Below are the code and all the weights of a small trained network. Each question names an input and a target symbol and asks about switching units off, where a switched-off unit gives its printed mean instead of its output.

import numpy as np


def w(rows, s, z=0):
    codes = np.array(rows[::2]) - 128.0
    scale = np.full(codes.shape[1], s)
    scale[-1] = z or s
    return codes * scale


def f(y):
    return np.maximum(y, 0)


def softmax(a):
    e = np.exp(a - a.max(-1, keepdims=True))
    return e / e.sum(-1, keepdims=True)


def log_softmax(a):
    a = a - a.max(-1, keepdims=True)
    return a - np.log(np.exp(a).sum(-1, keepdims=True))


def net(x, mask):
    ids = ['ΓΞΦΨδεζηθλμπ'.index(c) for c in x.split()]
    T = len(ids)
    res = E[ids] + P[:T]
    u = 0
    for l in range(2):
        r = res
        for j in range(2):
            rows = slice(3 * j, 3 * j + 3)
            q, k, v = (r @ M[l][rows].T for M in (Q, K, V))
            z = softmax(np.where(np.tri(T) > 0, q @ k.T / 3**0.5, -1e9)) @ v
            o = O[l][rows]
            res = res + np.where(mask[u + j], z, o[:, -1]) @ o[:, :-1]
        u += 2
        y = f(res @ A[l][:, :-1].T + A[l][:, -1])
        res = res + np.where(mask[u : u + 8], y, B[l][:, -1]) @ B[l][:, :-1]
        u += 8
    return log_softmax(res[-1] @ U[:, :-1].T + U[:, -1])


Q, K, V, O, A, B = {}, {}, {}, {}, {}, {}
E = w([
[105,122,139,124],'Γ',
[27,198,154,170],'Ξ',
[101,124,148,114],'Φ',
[81,95,145,98],'Ψ',
[115,146,41,144],'δ',
[130,2,63,164],'ε',
[184,148,237,23],'ζ',
[100,118,172,80],'η',
[102,129,149,113],'θ',
[172,56,176,96],'λ',
[113,234,198,83],'μ',
[184,125,124,74],'π',
],0.016)
P = w([
[163,164,93,255],'0',
[101,168,37,117],'1',
[108,161,39,120],'2',
[120,163,43,131],'3',
[173,163,80,192],'4',
[171,160,84,199],'5',
[172,159,85,196],'6',
[159,157,87,184],'7',
[156,155,76,173],'8',
[164,161,75,180],'9',
[168,160,77,195],'10',
],0.0047)
Q[0] = w([
[205,90,107,113],'L0H1',
[113,198,23,48],'L0H1',
[119,81,190,117],'L0H1',
[50,97,66,8],'L0H2',
[70,156,52,37],'L0H2',
[29,96,150,191],'L0H2',
],0.017)
K[0] = w([
[114,146,115,39],'L0H1',
[251,72,50,110],'L0H1',
[97,170,197,139],'L0H1',
[236,150,186,213],'L0H2',
[181,175,152,219],'L0H2',
[82,57,154,176],'L0H2',
],0.018)
V[0] = w([
[179,184,113,90],'L0H1',
[57,74,61,1],'L0H1',
[73,60,134,87],'L0H1',
[226,235,53,152],'L0H2',
[157,86,136,146],'L0H2',
[189,123,66,132],'L0H2',
],0.0058)
O[0] = w([
[86,77,143,55,184],'L0H1',
[190,104,225,255,199],'L0H1',
[207,140,171,221,109],'L0H1',
[12,143,49,37,252],'L0H2',
[140,144,108,89,130],'L0H2',
[89,194,43,51,209],'L0H2',
],0.0054,0.0022)
A[0] = w([
[154,220,178,138,125],'L0N1',
[254,33,54,139,84],'L0N2',
[172,200,104,174,3],'L0N3',
[30,91,212,187,94],'L0N4',
[226,98,145,23,131],'L0N5',
[25,113,141,146,93],'L0N6',
[43,142,139,85,98],'L0N7',
[137,122,19,186,71],'L0N8',
],0.01,0.0058)
B[0] = w([
[127,115,120,9,167],'L0N1',
[56,126,65,42,227],'L0N2',
[58,102,45,83,138],'L0N3',
[239,169,96,147,159],'L0N4',
[150,171,28,180,253],'L0N5',
[88,182,133,150,160],'L0N6',
[137,107,158,185,173],'L0N7',
[246,74,193,73,211],'L0N8',
],0.014,0.005)
Q[1] = w([
[174,163,208,162],'L1H1',
[78,71,217,154],'L1H1',
[96,139,182,121],'L1H1',
[67,109,231,127],'L1H2',
[223,176,187,96],'L1H2',
[51,87,42,2],'L1H2',
],0.013)
K[1] = w([
[129,141,172,208],'L1H1',
[166,89,136,253],'L1H1',
[204,111,156,171],'L1H1',
[72,102,152,210],'L1H2',
[241,124,136,172],'L1H2',
[113,36,25,108],'L1H2',
],0.015)
V[1] = w([
[151,184,74,224],'L1H1',
[50,192,103,131],'L1H1',
[164,144,254,118],'L1H1',
[130,156,205,26],'L1H2',
[152,165,173,109],'L1H2',
[70,208,171,39],'L1H2',
],0.0092)
O[1] = w([
[149,177,154,2,85],'L1H1',
[159,129,82,98,123],'L1H1',
[235,149,147,186,6],'L1H1',
[161,150,209,97,129],'L1H2',
[168,162,123,52,93],'L1H2',
[112,169,161,12,120],'L1H2',
],0.0094,0.014)
A[1] = w([
[146,190,106,107,37],'L1N1',
[114,143,211,120,2],'L1N2',
[123,107,113,114,64],'L1N3',
[87,91,182,113,133],'L1N4',
[155,97,235,123,59],'L1N5',
[128,177,173,192,65],'L1N6',
[118,164,109,175,73],'L1N7',
[105,253,135,166,176],'L1N8',
],0.016,0.0059)
B[1] = w([
[165,213,194,188,240],'L1N1',
[149,88,88,254,136],'L1N2',
[166,81,135,154,241],'L1N3',
[152,202,172,150,254],'L1N4',
[100,114,153,26,146],'L1N5',
[138,173,45,136,156],'L1N6',
[178,131,207,105,213],'L1N7',
[119,16,144,130,233],'L1N8',
],0.016,0.0061)
U = w([
[66,46,87,81,79],'Γ',
[147,192,164,116,79],'Ξ',
[112,114,146,112,85],'Φ',
[197,113,101,151,186],'Ψ',
[26,54,159,192,190],'δ',
[74,176,156,176,64],'ε',
[102,122,156,113,69],'ζ',
[165,64,150,3,187],'η',
[104,105,159,97,209],'θ',
[82,205,47,152,199],'λ',
[123,117,224,121,3],'μ',
[1,145,206,77,149],'π',
],0.0076,0.0044)

Each question gives the input, a string of symbols that net reads in full, and the target symbol t.
The units are the heads (3 rows each of Q, K, V and O) and the neurons (one row each of A and B). Each row of codes is followed by its name. A weight is (code - 128) times the scale printed after its matrix; where a second scale follows, it is the last column's (O, A, B and U).
mask holds one flag per unit, layer by layer, with each layer's heads first. A switched-off unit (its flag False) gives its mean, the last column of its rows in O or B, instead of its output. The means were averaged over made-up inputs and are rounded, as every weight is.
A unit's drop is (log p(t) with every unit on - log p(t) with that unit switched off) / (log p(t) with every unit on - log p(t) with every unit switched off).
The circuit of an input: a set's keep is (log p(t) with only the set's units on - log p(t) with every unit switched off) / (log p(t) with every unit on - log p(t) with every unit switched off). Starting from the 12 units with the biggest drops (on a tie, the unit counted first), units are removed one at a time, each time the one whose removal leaves the highest keep (on an exact tie, the one counted first), for as long as the keep stays at least 0.8.
units of the circuit, in order: the units of the circuit, biggest drop first
top k neurons: the k neurons with the biggest drops, biggest first
k most important neurons of layer l: the k neurons of layer l with the biggest drops, biggest first
which heads matter: for each layer, one digit per head in row order, 1 if its drop is at least 0.15 and else 0, layers parted by /
input π π π ε η π, target δ: top 2 neurons	L0N2; L0N8
input η θ μ, target η: top 3 neurons	L1N5; L0N1; L0N5
input π π π μ, target π: which heads matter	11 / 11
input π λ π π δ Γ π π π Ψ, target π: units of the circuit, in order	L0N5; L1H1
input ε η θ, target ε: 3 most important neurons of layer 0	L0N2; L0N8; L0N5
input ζ η Ξ δ δ ζ, target Ξ: units of the circuit, in order	L1N1; L0N1; L0N5; L1H2
input π μ π η π, target Ψ: units of the circuit, in order	L1H1; L0N5
input η Ψ Ψ ζ, target Ξ: top 2 neurons	L1N1; L0N5
input π π π π η π μ δ Ψ, target π: most important neuron of layer 0	L0N7
input Ψ Ψ δ η, target Ψ: which heads matter	11 / 11
input δ θ Φ, target δ: 4 most important neurons of layer 0	L0N8; L0N6; L0N5; L0N2
input η Ψ Γ θ, target η: top 4 neurons	L0N5; L1N5; L0N2; L1N1
input Ξ θ ε η, target Ξ: 4 most important neurons of layer 0	L0N5; L0N2; L0N4; L0N6
input ζ Ψ π π μ π π η Ξ, target Ψ: which heads matter	01 / 10
input μ δ π π, target Ψ: units of the circuit, in order	L0N1; L1H1
input π π π π π θ, target π: units of the circuit, in order	L0N5; L1H1; L0N8
input π η θ ε ζ, target δ: which heads matter	00 / 10
input ε δ π δ θ π Ψ Ξ, target δ: top 4 neurons	L1N8; L0N2; L0N8; L0N3
input π ζ π δ, target η: units of the circuit, in order	L0N5; L0N8
input Ξ η λ Γ Ξ Ψ λ μ θ ζ, target Ψ: units of the circuit, in order	L0N5; L1H1
input Ψ π ζ δ λ, target Γ: 3 most important neurons of layer 0	L0N2; L0N5; L0N8
input Ξ Ψ δ Γ, target Ξ: top 3 neurons	L0N2; L0N6; L1N1
